Here is a tiny trained network, its code and every weight. The questions are about switching its units off for an input and a target symbol, where a switched-off unit gives its printed mean instead of its output.

import numpy as np


def w(rows, s, z=0):
    codes = np.array(rows[::2]) - 128.0
    scale = np.full(codes.shape[1], s)
    scale[-1] = z or s
    return codes * scale


def norm(h):
    return h / np.sqrt((h * h).mean(-1, keepdims=True) + 1e-5)


def f(y):
    return y / 2 * (1 + np.tanh(0.7978845608 * (y + 0.044715 * y**3)))


def softmax(a):
    e = np.exp(a - a.max(-1, keepdims=True))
    return e / e.sum(-1, keepdims=True)


def log_softmax(a):
    a = a - a.max(-1, keepdims=True)
    return a - np.log(np.exp(a).sum(-1, keepdims=True))


def net(x, mask):
    ids = ['ΓΞΣβδθτφ'.index(c) for c in x.split()]
    T = len(ids)
    res = E[ids] + P[:T]
    r = norm(res)
    for j in range(2):
        rows = slice(3 * j, 3 * j + 3)
        q, k, v = (r @ M[0][rows].T for M in (Q, K, V))
        z = softmax(np.where(np.tri(T) > 0, q @ k.T / 3**0.5, -1e9)) @ v
        o = O[0][rows]
        res = res + np.where(mask[j], z, o[:, -1]) @ o[:, :-1]
    y = f(norm(res) @ A[0][:, :-1].T + A[0][:, -1])
    res = res + np.where(mask[2:18], y, B[0][:, -1]) @ B[0][:, :-1]
    return log_softmax(norm(res)[-1] @ U[:, :-1].T + U[:, -1])


Q, K, V, O, A, B = {}, {}, {}, {}, {}, {}
E = w([
[191,207,235,187],'Γ',
[119,155,85,196],'Ξ',
[179,97,72,17],'Σ',
[116,90,52,155],'β',
[20,117,187,15],'δ',
[207,53,182,81],'θ',
[4,64,123,147],'τ',
[164,169,245,111],'φ',
],0.016)
P = w([
[91,94,94,134],'0',
[139,234,170,202],'1',
[85,53,112,113],'2',
[139,229,161,209],'3',
[76,36,109,102],'4',
[131,232,160,210],'5',
[67,14,99,91],'6',
[132,254,155,210],'7',
],0.0082)
Q[0] = w([
[118,45,173,107],'head 1',
[181,147,60,81],'head 1',
[197,130,152,92],'head 1',
[102,90,96,66],'head 2',
[253,161,189,139],'head 2',
[142,64,183,131],'head 2',
],0.018)
K[0] = w([
[64,53,172,106],'head 1',
[248,112,76,103],'head 1',
[186,128,180,109],'head 1',
[75,121,139,77],'head 2',
[207,133,138,143],'head 2',
[149,28,182,143],'head 2',
],0.017)
V[0] = w([
[103,143,72,169],'head 1',
[119,149,35,61],'head 1',
[129,251,13,90],'head 1',
[137,34,154,220],'head 2',
[180,84,107,115],'head 2',
[89,123,178,144],'head 2',
],0.012)
O[0] = w([
[88,81,107,131,171],'head 1',
[105,29,200,69,49],'head 1',
[105,2,222,197,96],'head 1',
[208,197,45,119,187],'head 2',
[192,114,130,140,17],'head 2',
[57,122,75,51,251],'head 2',
],0.0089,0.002)
A[0] = w([
[68,157,49,170,112],'neuron 1',
[154,137,104,250,61],'neuron 2',
[124,96,178,115,52],'neuron 3',
[127,177,129,129,110],'neuron 4',
[207,186,204,115,104],'neuron 5',
[44,161,210,147,85],'neuron 6',
[129,84,67,75,233],'neuron 7',
[148,120,55,64,110],'neuron 8',
[105,85,143,130,218],'neuron 9',
[63,90,28,110,171],'neuron 10',
[146,71,83,149,1],'neuron 11',
[57,208,123,103,104],'neuron 12',
[224,162,128,93,121],'neuron 13',
[166,168,176,111,56],'neuron 14',
[132,128,144,51,52],'neuron 15',
[90,147,155,166,90],'neuron 16',
],0.016,0.0091)
B[0] = w([
[169,67,60,57,210],'neuron 1',
[227,138,89,116,198],'neuron 2',
[159,180,87,62,132],'neuron 3',
[129,96,198,103,161],'neuron 4',
[38,44,151,140,198],'neuron 5',
[148,209,53,157,181],'neuron 6',
[73,147,159,213,246],'neuron 7',
[186,99,44,95,167],'neuron 8',
[202,164,127,82,237],'neuron 9',
[58,89,185,143,254],'neuron 10',
[86,223,123,251,131],'neuron 11',
[229,88,165,102,218],'neuron 12',
[31,112,95,188,199],'neuron 13',
[42,112,118,46,140],'neuron 14',
[66,134,97,185,136],'neuron 15',
[129,164,93,48,144],'neuron 16',
],0.013,0.0082)
U = w([
[139,196,155,238,175],'Γ',
[226,159,19,96,141],'Ξ',
[208,98,199,106,33],'Σ',
[210,76,84,237,3],'β',
[138,214,98,14,159],'δ',
[68,164,6,189,156],'θ',
[101,48,41,61,61],'τ',
[22,154,161,99,119],'φ',
],0.016,0.0045)

Each question gives the input, a string of symbols that net reads in full, and the target symbol t.
The units are the heads (3 rows each of Q, K, V and O) and the neurons (one row each of A and B). Each row of codes is followed by its name. A weight is (code - 128) times the scale printed after its matrix; where a second scale follows, it is the last column's (O, A, B and U).
mask holds one flag per unit, heads first, then neurons. A switched-off unit (its flag False) gives its mean, the last column of its rows in O or B, instead of its output. The means were averaged over made-up inputs and are rounded, as every weight is.
A unit's drop is (log p(t) with every unit on - log p(t) with that unit switched off) / (log p(t) with every unit on - log p(t) with every unit switched off).
The circuit of an input: a set's keep is (log p(t) with only the set's units on - log p(t) with every unit switched off) / (log p(t) with every unit on - log p(t) with every unit switched off). Starting from the 12 units with the biggest drops (on a tie, the unit counted first), units are removed one at a time, each time the one whose removal leaves the highest keep (on an exact tie, the one counted first), for as long as the keep stays at least 0.8.
circuit, biggest first: the units of the circuit, biggest drop first
most important unit: the unit with the biggest drop
k most important neurons: the k neurons with the biggest drops, biggest first
which heads matter: for each layer, one digit per head in row order, 1 if its drop is at least 0.15 and else 0, layers parted by /
drop of u: that unit's drop, to one decimal
input Σ τ φ, target τ: most important unit -> head 1
input Σ Γ φ, target δ: 2 most important neurons -> [neuron 10; neuron 12]
input Σ Σ Γ, target Ξ: circuit, biggest first -> [neuron 10; neuron 7]
input Ξ Ξ Γ Ξ φ τ θ, target θ: circuit, biggest first -> [neuron 13; head 1]
input Ξ β δ β, target β: circuit, biggest first -> [head 1; head 2]
input θ Ξ Ξ φ Γ θ β, target θ: 2 most important neurons -> [neuron 7; neuron 8]
input δ τ Ξ, target τ: 2 most important neurons -> [neuron 1; neuron 13]
input φ Σ Γ τ β Γ Γ, target τ: 2 most important neurons -> [neuron 9; neuron 13]
input θ Ξ β β, target β: which heads matter -> 10
input φ τ φ, target τ: drop of neuron 10 -> 0.2
input Ξ θ τ τ Ξ φ, target φ: drop of neuron 5 -> 0.4
input Γ φ φ Ξ Ξ, target β: drop of head 1 -> 0.8
input Σ Σ Ξ δ, target δ: drop of neuron 6 -> 0.3
input φ τ Ξ, target τ: circuit, biggest first -> [neuron 1]
input φ θ θ Ξ Ξ θ φ, target θ: circuit, biggest first -> [neuron 13; head 1]
